Small tables with named rows and columns. After each table, cells are looked up by row and column.

miper
|  | beberu | nuzeg | dupum | runed | bil | taze | veva | pez | limu |
|---|---|---|---|---|---|---|---|---|---|
| gov | 0.442 | 0.297 | -0.032 | 0.750 | -0.160 | -0.545 | 0.175 | -0.641 | 0.456 |
| donipar | -0.040 | -0.051 | 0.894 | 0.228 | -0.497 | -0.728 | 0.088 | 0.186 | -0.153 |
| tofili | 0.062 | 0.210 | 0.208 | -0.327 | -0.203 | -0.229 | 0.236 | 0.667 | -0.293 |
| kogoma | -0.413 | 0.029 | 0.688 | -0.612 | 0.371 | 0.252 | -0.231 | 0.101 | 0.349 |
| zit | 0.100 | 0.196 | 0.283 | 0.017 | -0.028 | -0.031 | 0.223 | 0.293 | -0.137 |
| mafur | -0.178 | 0.599 | 0.055 | 0.228 | 0.128 | 0.037 | 0.105 | -0.132 | 0.496 |

bil of tofili is -0.203
dupum of mafur is 0.055
taze of kogoma is 0.252
runed of mafur is 0.228
veva of donipar is 0.088
runed of kogoma is -0.612
pez of kogoma is 0.101
veva of tofili is 0.236
bil of donipar is -0.497

lufas:
cols = filegez, sudiru, vusifet, fizalu, pulikep, sefusik, konib, gadav, zipe, bas
zorilat: [44, 76, 34, 53, 14, 46, 53, 57, 42, 36]
badem: [61, 67, 66, 44, 38, 40, 60, 62, 57, 62]
muko: [63, 70, 42, 52, 45, 39, 64, 53, 56, 51]
riguri: [59, 45, 62, 42, 59, 44, 55, 46, 53, 60]
bovago: [41, 51, 48, 51, 40, 53, 36, 52, 43, 44]
fus: [43, 41, 60, 47, 61, 56, 45, 54, 51, 54]
pas: [34, 42, 39, 54, 62, 58, 35, 46, 45, 42]

muko, sudiru: 70
badem, konib: 60
fus, bas: 54
bovago, gadav: 52
fus, konib: 45
riguri, bas: 60
zorilat, bas: 36
zorilat, zipe: 42
Row with the largest sefusik: pas

foler =
	fugu	dob
kesav	208	121
tosu	166	75
tekat	147	142
fus	34	143
ler	101	95
mes	192	148
zos	147	97
sen	122	121

fugu of tosu = 166
dob of fus = 143
dob of tekat = 142
fugu of fus = 34
fugu of zos = 147
fugu of kesav = 208
fugu of tekat = 147
fugu of sen = 122
dob of sen = 121
fugu of mes = 192
fugu of ler = 101

Table begur
columns: nagif, kuges, rig, bimug, gav
rilerab: [182, -6990, -8256, 370, 880]
dufit: [2878, 2797, -8256, 3007, 751]
vanupi: [1720, -6475, -8256, 2406, 1904]
gezo: [1940, 4170, -8256, 2378, 42]
goroti: [3096, -4903, -8256, 4226, 94]
tubuzoz: [3314, -620, -8256, 2825, 1696]
ramum: [94, 5028, -8256, 1340, -650]

What is the gav of dufit in begur? 751
What is the rig of gezo in begur? -8256
What is the bimug of vanupi in begur? 2406
What is the kuges of goroti in begur? -4903
What is the nagif of vanupi in begur? 1720
What is the bimug of gezo in begur? 2378
What is the rig of tubuzoz in begur? -8256
What is the rig of goroti in begur? -8256
What is the kuges of rilerab in begur? -6990
What is the bimug of goroti in begur? 4226
What is the rig of dufit in begur? -8256
What is the bimug of tubuzoz in begur? 2825

